Below are the code and all the weights of a small trained network. Each question names an input and a target symbol and asks about switching units off, where a switched-off unit gives its printed mean instead of its output.

import numpy as np


def w(rows, s, z=0):
    codes = np.array(rows[::2]) - 128.0
    scale = np.full(codes.shape[1], s)
    scale[-1] = z or s
    return codes * scale


def norm(h):
    return h / np.sqrt((h * h).mean(-1, keepdims=True) + 1e-5)


def f(y):
    return y / 2 * (1 + np.tanh(0.7978845608 * (y + 0.044715 * y**3)))


def softmax(a):
    e = np.exp(a - a.max(-1, keepdims=True))
    return e / e.sum(-1, keepdims=True)


def log_softmax(a):
    a = a - a.max(-1, keepdims=True)
    return a - np.log(np.exp(a).sum(-1, keepdims=True))


def net(x, mask):
    ids = ['Παβγηθμφψ'.index(c) for c in x.split()]
    T = len(ids)
    res = E[ids] + P[:T]
    u = 0
    for l in range(2):
        r = norm(res)
        for j in range(3):
            rows = slice(2 * j, 2 * j + 2)
            q, k, v = (r @ M[l][rows].T for M in (Q, K, V))
            z = softmax(np.where(np.tri(T) > 0, q @ k.T / 2**0.5, -1e9)) @ v
            o = O[l][rows]
            res = res + np.where(mask[u + j], z, o[:, -1]) @ o[:, :-1]
        u += 3
        y = f(norm(res) @ A[l][:, :-1].T + A[l][:, -1])
        res = res + np.where(mask[u : u + 8], y, B[l][:, -1]) @ B[l][:, :-1]
        u += 8
    return log_softmax(norm(res)[-1] @ U[:, :-1].T + U[:, -1])


Q, K, V, O, A, B = {}, {}, {}, {}, {}, {}
E = w([
[90,82,179,115,189,55,185,151,79],'Π',
[86,56,159,139,207,165,95,107,95],'α',
[148,4,217,88,193,106,73,176,130],'β',
[108,43,156,141,70,98,150,164,121],'γ',
[59,145,172,100,199,131,181,72,130],'η',
[159,135,42,131,247,115,162,135,123],'θ',
[116,120,110,2,129,96,143,107,108],'μ',
[146,126,151,159,99,170,180,96,132],'φ',
[90,49,81,119,142,69,117,85,215],'ψ',
],0.0078)
P = w([
[45,3,87,127,199,187,209,151,125],'0',
[182,49,126,130,132,133,155,95,84],'1',
[6,80,73,146,177,185,179,198,179],'2',
[175,132,174,153,107,89,123,69,93],'3',
[50,133,152,154,161,165,140,184,205],'4',
[191,143,179,158,109,70,98,50,86],'5',
],0.0063)
Q[0] = w([
[121,100,249,70,51,95,74,9,98],'0.h0',
[48,168,159,131,192,151,44,214,185],'0.h0',
[44,73,225,173,215,65,225,59,218],'0.h1',
[95,67,178,200,174,123,135,177,147],'0.h1',
[56,87,82,160,155,134,121,84,228],'0.h2',
[183,88,127,137,160,135,191,47,46],'0.h2',
],0.013)
K[0] = w([
[78,74,103,160,149,6,64,41,218],'0.h0',
[77,155,237,111,137,213,120,206,103],'0.h0',
[193,154,193,172,135,16,51,29,105],'0.h1',
[123,152,114,107,65,86,37,137,99],'0.h1',
[108,188,225,81,6,164,81,113,153],'0.h2',
[225,164,95,139,247,159,173,164,93],'0.h2',
],0.014)
V[0] = w([
[120,106,96,168,124,71,109,105,251],'0.h0',
[124,126,98,171,117,92,139,104,78],'0.h0',
[175,190,120,230,171,112,155,202,22],'0.h1',
[72,123,113,230,171,179,47,118,167],'0.h1',
[117,132,147,125,133,114,140,131,128],'0.h2',
[185,171,73,172,204,111,118,152,201],'0.h2',
],0.011)
O[0] = w([
[72,146,108,241,182,70,108,144,30,105],'0.h0',
[109,161,179,44,79,120,133,123,96,124],'0.h0',
[107,145,172,48,103,108,255,200,24,28],'0.h1',
[108,208,75,115,89,152,60,195,23,64],'0.h1',
[112,119,95,131,117,113,144,126,150,165],'0.h2',
[192,190,204,101,159,176,130,198,154,2],'0.h2',
],0.0047,0.0066)
A[0] = w([
[170,144,69,104,109,156,78,83,101,91],'0.n0',
[245,199,179,119,142,177,124,145,129,35],'0.n1',
[180,196,119,125,101,154,172,13,116,49],'0.n2',
[163,117,182,153,82,228,124,68,52,55],'0.n3',
[88,149,100,133,183,167,185,144,187,111],'0.n4',
[238,140,98,184,1,131,180,84,120,4],'0.n5',
[36,164,98,156,173,175,128,219,155,121],'0.n6',
[149,128,99,127,181,165,152,240,122,56],'0.n7',
],0.0098,0.002)
B[0] = w([
[182,101,133,77,127,141,191,135,105,159],'0.n0',
[171,155,159,139,220,125,131,246,109,152],'0.n1',
[128,143,126,109,155,108,122,28,183,183],'0.n2',
[138,94,193,170,133,194,147,107,160,160],'0.n3',
[72,52,138,170,146,133,128,171,140,254],'0.n4',
[139,187,80,165,47,139,62,217,150,133],'0.n5',
[133,132,116,11,70,129,125,130,178,224],'0.n6',
[107,104,96,132,82,36,195,83,169,134],'0.n7',
],0.011,0.0056)
Q[1] = w([
[212,116,93,202,44,122,117,155,122],'1.h0',
[218,179,126,242,150,67,151,183,88],'1.h0',
[161,101,179,72,110,139,89,115,125],'1.h1',
[207,145,86,84,7,166,99,132,129],'1.h1',
[174,142,159,82,167,160,129,100,161],'1.h2',
[227,129,191,100,151,120,91,139,31],'1.h2',
],0.019)
K[1] = w([
[85,47,92,114,139,203,99,159,109],'1.h0',
[83,66,39,119,133,172,221,176,253],'1.h0',
[101,97,128,75,138,97,123,129,168],'1.h1',
[41,44,29,98,126,219,162,162,177],'1.h1',
[101,165,127,87,183,153,163,124,177],'1.h2',
[74,33,25,78,121,192,198,158,190],'1.h2',
],0.019)
V[1] = w([
[104,103,89,88,149,47,165,171,142],'1.h0',
[184,102,142,141,78,122,184,175,136],'1.h0',
[88,107,194,62,172,117,107,116,133],'1.h1',
[149,157,56,50,181,118,144,134,131],'1.h1',
[204,4,173,113,67,88,61,141,81],'1.h2',
[189,72,134,149,146,49,55,170,161],'1.h2',
],0.013)
O[1] = w([
[95,187,113,130,124,77,165,136,129,166],'1.h0',
[132,128,100,103,145,114,158,113,72,72],'1.h0',
[135,150,159,157,115,84,99,177,165,254],'1.h1',
[103,123,138,107,137,146,145,112,178,135],'1.h1',
[152,254,196,97,114,130,90,110,83,165],'1.h2',
[133,201,169,156,59,125,152,114,100,132],'1.h2',
],0.0075,0.0086)
A[1] = w([
[140,98,142,155,164,100,186,81,131,161],'1.n0',
[175,94,179,112,125,87,148,86,91,95],'1.n1',
[106,157,63,212,163,106,124,57,24,4],'1.n2',
[124,89,98,127,161,117,130,165,124,94],'1.n3',
[151,196,34,171,106,224,100,126,181,3],'1.n4',
[116,147,150,147,190,146,168,217,131,122],'1.n5',
[181,134,60,4,96,136,79,114,141,3],'1.n6',
[133,57,129,128,136,222,172,130,59,1],'1.n7',
],0.018,0.0037)
B[1] = w([
[143,183,137,70,154,155,123,75,113,254],'1.n0',
[99,86,91,165,113,125,145,205,163,188],'1.n1',
[38,80,71,166,161,2,64,78,1,196],'1.n2',
[135,116,145,184,76,106,119,169,163,174],'1.n3',
[103,178,58,229,137,204,244,115,89,137],'1.n4',
[228,132,120,150,164,144,105,149,90,196],'1.n5',
[151,154,4,43,94,164,54,160,108,212],'1.n6',
[154,45,196,97,57,181,161,90,42,171],'1.n7',
],0.016,0.0087)
U = w([
[236,170,151,136,214,124,124,175,89,183],'Π',
[138,158,32,59,72,166,61,155,121,122],'α',
[113,233,219,138,38,108,86,144,114,17],'β',
[75,110,95,171,154,47,81,93,36,231],'γ',
[117,53,133,197,110,102,91,197,204,118],'η',
[94,133,119,57,125,59,255,172,134,2],'θ',
[112,144,162,87,181,152,109,24,189,205],'μ',
[157,40,181,113,67,186,155,114,63,119],'φ',
[98,176,63,219,121,199,195,109,129,175],'ψ',
],0.0087,0.0007)

Each question gives the input, a string of symbols that net reads in full, and the target symbol t.
The units are the heads (2 rows each of Q, K, V and O) and the neurons (one row each of A and B). Each row of codes is followed by its name. A weight is (code - 128) times the scale printed after its matrix; where a second scale follows, it is the last column's (O, A, B and U).
mask holds one flag per unit, layer by layer, with each layer's heads first. A switched-off unit (its flag False) gives its mean, the last column of its rows in O or B, instead of its output. The means were averaged over made-up inputs and are rounded, as every weight is.
A unit's drop is (log p(t) with every unit on - log p(t) with that unit switched off) / (log p(t) with every unit on - log p(t) with every unit switched off).
The circuit of an input: a set's keep is (log p(t) with only the set's units on - log p(t) with every unit switched off) / (log p(t) with every unit on - log p(t) with every unit switched off). Starting from the 12 units with the biggest drops (on a tie, the unit counted first), units are removed one at a time, each time the one whose removal leaves the highest keep (on an exact tie, the one counted first), for as long as the keep stays at least 0.8.
units of the circuit, in order: the units of the circuit, biggest drop first
most important unit: the unit with the biggest drop
top k neurons: the k neurons with the biggest drops, biggest first
which heads matter: for each layer, one digit per head in row order, 1 if its drop is at least 0.15 and else 0, layers parted by /
drop of u: that unit's drop, to one decimal
input η θ η Π φ, target Π: which heads matter	010 / 000
input α β η, target β: which heads matter	000 / 001
input η ψ θ, target ψ: units of the circuit, in order	0.h1; 1.n4
input η φ β, target φ: units of the circuit, in order	0.n5; 1.n7; 1.h1
input θ β β, target β: units of the circuit, in order	1.h2
input μ φ ψ, target φ: which heads matter	000 / 000
input α η η β, target η: units of the circuit, in order	1.n1; 1.n6
input α γ η φ, target ψ: units of the circuit, in order	0.n5; 1.n4
input η μ ψ φ, target γ: which heads matter	100 / 000
input φ γ η, target γ: which heads matter	000 / 011
input η η φ η α, target η: which heads matter	000 / 000
input η θ η, target θ: which heads matter	010 / 000
input η θ β η, target Π: which heads matter	001 / 000
input η Π η, target Π: units of the circuit, in order	1.n5; 0.h1
input θ β θ, target β: most important unit	1.h2
input α μ μ α, target φ: units of the circuit, in order	0.n3; 0.h1; 1.n7
input ψ α θ ψ ψ, target ψ: units of the circuit, in order	1.n4; 0.h1
input θ ψ Π, target ψ: units of the circuit, in order	0.h1; 1.n4; 1.h2
input α φ θ, target φ: which heads matter	000 / 000
input μ β φ φ μ θ, target Π: units of the circuit, in order	0.h2
input η θ μ θ, target Π: top 2 neurons	1.n5; 0.n1
input η α α Π α φ, target ψ: top 4 neurons	0.n5; 1.n4; 0.n6; 0.n3
input η Π μ, target Π: drop of 0.n1	0.0
input γ γ η, target γ: drop of 1.h2	0.1
input α θ η ψ α μ, target γ: drop of 1.n2	0.9
input η α γ η α, target η: drop of 1.n1	0.0
input ψ ψ Π ψ μ, target ψ: most important unit	0.h1
